katev: [158 125  83 168 118 127 160 125 134 127 128 134 162 175 159 143 149 128
 136 126 116 101 105 153 111 117 104 160 169 149 105 131 138 190]
lekeb: [133 137 120 126 125 132 138 124 134 135 138 157 137 151 134 142 126 128
 138 148 110 134 115 140 159 118 123 132 144 111 115 141 138 186]
bati: [117 112 122 124 109 129 137 131 134 146 145 146 116 123 118 147 102 128
 142 139  98 145 123 146 127 139  98 128 126 130 123 129 131 149]
kom: [124 130 121 128 122 122 127 136 134 116 131 134 132 130 126 129 132 128
 129 129 123 123 127 122 135 124 121 134 131 126 127 126 129 130]
til: [181 102 143 151 120 101 146 153 134 127 123 138 152 139 148 169  95 128
 126 110 133 131  91 115 118 123 140 149 135 110  91 139 132 155]
Luma: [124 130 121 128 122 122 127 136 134 116 131 134 132 130 126 129 132 128
 129 129 123 130 127 122 135 124 121 134 131 126 127 126 129 137]
nafi: [181 125 143 151 120 101 126 153 134 127 123 138 122 139 148 169 126 128
 126 110 133 131  91 115 118 123 140 149 135 110  91 139 132 155]
savu: [128 121  94  98 151 131 147 133 134 154 116 163 115 152 143 122 114 128
 126 144 129 135 136 128 150 116 127 151 146 123 136 115 149 252]
Tob: [131 123 127 113 124 137 143 143 134 135 136 135 133 140 149 124 123 128
 126 130 143 121 135 138 136 116 144 116 120 119 135 127 128 131]
nul: [123 114 149 136 134 154 146 128 134 135 136 122 152 135 159 133 138 128
 107 142 154 100 128 154 126 140 139 106 103 117 128 142 117  71]
shift -1: [146 145 146]
[145 144 145]
shift +1: [122]
[123]
shift +1: [128]
[129]
asked: [132 123 128 112 126 137 142 141 134 136 137 136 133 141 148 126 121 130
 127 131 144 122 134 141 138 114 144 117 122 120 135 129 130 133]
Tob
perm: [ 91  91 101 110 110 115 118 120 122 123 123 125 126 126 126 127 128 131
 132 133 134 135 138 139 139 140 143 148 149 151 153 155 169 181]
nafi
asked: [181 102 143 151 120 101 146 153 134 127 123 138 152 139 148 169  95 128
 126 110 133 131  91 115 118 123 140 149 135 110  91 139 132 155]
til
shift -1: [126 110 133]
[125 109 132]

vasa: [219  55 242 245 212 189  82 196  45]
peg: [ 94 130 138 133 130  68 177 153 145]
zinu: [177 154  47  61  84  80 172  69 183]
Dufim: [219  55 242 245 212 189  82 196 161]
Puban: [ 55 219 242 245  82 162  69 120 142]
litez: [ 94 130 138 133 130  68 233 153 145]
asked: [219  55 242 245 212 189  82 196  45]
vasa
asked: [130  68 177 153]
peg
shift +1: [ 94 130 138]
[ 95 131 139]
then: [219 242 245  82 162]
[69]
then: [177 153]
[145]
perm: [177 153 145  94 130 138 133 130  68]
peg

